Below are the code and all the weights of a small trained network. Each question names an input and a class and asks about switching units off, where a switched-off unit gives its printed mean instead of its output.

import numpy as np


def w(rows, s, z=0):
    codes = np.array(rows[::2]) - 128.0
    scale = np.full(codes.shape[1], s)
    scale[-1] = z or s
    return codes * scale


def f(y):
    return np.maximum(y, 0)


def log_softmax(a):
    a = a - a.max(-1, keepdims=True)
    return a - np.log(np.exp(a).sum(-1, keepdims=True))


def net(x, mask):
    res = np.array(x, float).reshape(1, 8) / 4 @ E
    y = f(res @ A[0][:, :-1].T + A[0][:, -1])
    res = res + np.where(mask, y, B[0][:, -1]) @ B[0][:, :-1]
    return log_softmax(res[-1] @ U[:, :-1].T + U[:, -1])


A, B = {}, {}
E = w([
[164,139,147,138,118,47,36,177,3,109,167],'x0',
[200,159,168,156,202,157,180,112,180,101,116],'x1',
[169,100,144,165,163,149,131,36,138,207,147],'x2',
[197,215,70,95,84,140,79,104,147,150,106],'x3',
[50,150,114,92,80,93,198,48,100,60,129],'x4',
[105,122,171,78,126,81,130,132,174,111,138],'x5',
[147,146,204,115,102,115,112,55,105,124,128],'x6',
[89,191,56,77,135,202,135,81,68,107,218],'x7',
],0.011)
A[0] = w([
[106,110,166,78,58,119,137,82,191,175,114,85],'n1',
[135,174,130,113,118,120,98,122,102,123,145,55],'n2',
[254,150,129,171,204,145,89,150,150,149,138,126],'n3',
[146,124,137,132,105,105,131,154,126,103,114,35],'n4',
[134,176,34,98,158,231,84,167,145,136,153,108],'n5',
[132,92,147,147,134,112,107,133,146,152,152,160],'n6',
[133,125,131,153,116,117,157,141,161,157,128,55],'n7',
[121,133,48,135,49,107,102,126,145,174,129,94],'n8',
[132,112,106,139,109,91,79,158,122,97,145,44],'n9',
[134,67,99,178,138,170,78,111,54,214,196,113],'n10',
[129,180,91,98,97,119,74,81,52,112,201,106],'n11',
[146,156,138,138,146,137,96,100,128,143,101,54],'n12',
[149,133,130,155,138,194,206,56,181,125,154,86],'n13',
[92,91,151,89,147,88,142,156,114,93,195,90],'n14',
[207,133,147,140,173,128,122,151,135,157,123,75],'n15',
[137,144,110,122,186,183,188,21,182,144,114,131],'n16',
[129,140,104,129,114,158,109,113,54,111,146,2],'n17',
[229,131,144,134,165,144,89,144,150,149,125,89],'n18',
[138,168,97,86,131,105,89,96,44,121,162,107],'n19',
[150,156,73,130,99,129,103,133,151,158,107,105],'n20',
],0.014,0.0066)
B[0] = w([
[177,136,142,180,131,119,27,99,151,139,128,179],'n1',
[165,120,140,133,115,166,147,126,142,104,130,166],'n2',
[115,174,132,110,185,116,88,136,254,122,73,251],'n3',
[131,124,125,111,146,114,132,92,123,127,167,145],'n4',
[64,98,132,162,62,109,148,170,163,175,239,217],'n5',
[136,119,100,118,118,133,138,129,121,73,121,166],'n6',
[166,116,133,133,121,142,119,99,106,127,151,147],'n7',
[118,194,118,91,204,161,179,138,138,123,69,181],'n8',
[105,106,158,102,125,159,166,110,143,171,96,173],'n9',
[110,79,132,134,190,26,57,58,97,88,132,215],'n10',
[189,184,177,111,68,168,118,68,168,156,121,242],'n11',
[116,125,112,145,150,111,141,106,144,110,106,153],'n12',
[112,100,164,105,131,152,191,73,94,182,116,215],'n13',
[73,140,106,118,201,121,160,160,150,138,139,181],'n14',
[129,167,102,110,144,139,127,110,180,90,103,196],'n15',
[84,70,176,108,154,144,213,58,130,202,157,237],'n16',
[125,140,126,162,80,112,102,96,178,127,110,173],'n17',
[119,156,97,142,157,116,99,156,210,81,76,215],'n18',
[173,139,156,178,73,163,148,97,185,133,143,222],'n19',
[98,91,115,117,156,140,172,167,123,116,122,176],'n20',
],0.012,0.022)
U = w([
[72,81,77,100,199,92,200,182,25,58,111,133],'0',
[97,102,121,149,144,86,88,117,154,108,153,158],'1',
[162,161,104,131,173,114,65,127,171,81,57,153],'2',
[176,96,110,142,149,147,143,119,95,186,98,2],'3',
[228,139,136,144,30,146,117,92,124,111,133,119],'4',
[129,165,95,136,73,163,181,248,154,120,168,93],'5',
[134,134,133,124,129,155,217,99,154,155,123,162],'6',
],0.011,0.0052)

Each question gives the input, the list of numbers given to net, and the class t.
The units are the neurons (one row each of A and B). Each row of codes is followed by its name. A weight is (code - 128) times the scale printed after its matrix; where a second scale follows, it is the last column's (A, B and U).
mask holds one flag per neuron, in row order. A switched-off neuron (its flag False) gives its mean, the last column of its row in B, instead of its output. The means were averaged over made-up inputs and are rounded, as every weight is.
A unit's drop is (log p(t) with every unit on - log p(t) with that unit switched off) / (log p(t) with every unit on - log p(t) with every unit switched off).
The circuit of an input: a set's keep is (log p(t) with only the set's units on - log p(t) with every unit switched off) / (log p(t) with every unit on - log p(t) with every unit switched off). Starting from the 12 units with the biggest drops (on a tie, the unit counted first), units are removed one at a time, each time the one whose removal leaves the highest keep (on an exact tie, the one counted first), for as long as the keep stays at least 0.8.
circuit, biggest first: the units of the circuit, biggest drop first
unit that matters most: the unit with the biggest drop
top k neurons: the k neurons with the biggest drops, biggest first
drop when u is switched off: that unit's drop, to one decimal
input [-1,-4,6,7,1,3,8,-4], class 2: top 2 neurons -> (n1, n5)
input [-5,-4,4,-1,-6,-2,-3,3], class 1: circuit, biggest first -> (n10)
input [0,-8,-5,7,8,7,3,-5], class 4: circuit, biggest first -> (n3, n1)
input [-1,-2,-4,-6,7,7,-7,7], class 5: circuit, biggest first -> (n16, n10, n13)
input [-6,-5,-1,-1,5,2,3,-5], class 1: circuit, biggest first -> (n1, n11)
input [6,1,-6,8,0,0,-2,-1], class 4: circuit, biggest first -> (n11, n19)
input [-3,-4,3,-2,6,5,6,-7], class 1: circuit, biggest first -> (n11, n1)
input [0,6,-5,-6,-3,3,5,4], class 0: circuit, biggest first -> (n11, n19, n3)
input [1,-1,-8,3,-1,0,-1,7], class 5: top 3 neurons -> (n5, n10, n1)
input [3,4,-7,-5,-8,-7,-3,6], class 1: circuit, biggest first -> (n5, n10)
input [-1,-7,0,5,2,2,-8,8], class 5: top 4 neurons -> (n5, n16, n8, n13)
input [-8,3,5,5,-6,-4,-3,-7], class 2: top 3 neurons -> (n3, n18, n15)
input [-3,-3,-1,-7,6,3,5,-7], class 1: top 3 neurons -> (n3, n1, n18)
input [-1,6,-3,8,-2,2,-7,-1], class 5: unit that matters most -> n5
input [0,-7,-3,5,-1,0,-6,0], class 5: top 2 neurons -> (n16, n5)
input [0,-1,5,7,-7,-7,-6,8], class 1: top 2 neurons -> (n5, n10)
input [8,-7,-2,1,6,4,-5,-1], class 6: top 3 neurons -> (n14, n8, n9)
input [-4,-2,8,-5,-5,-7,-1,-2], class 2: top 3 neurons -> (n10, n5, n3)
input [-3,-6,4,-5,-2,8,-8,2], class 0: drop when n3 is switched off -> 0.2
input [4,1,-5,4,3,1,0,-1], class 4: unit that matters most -> n16
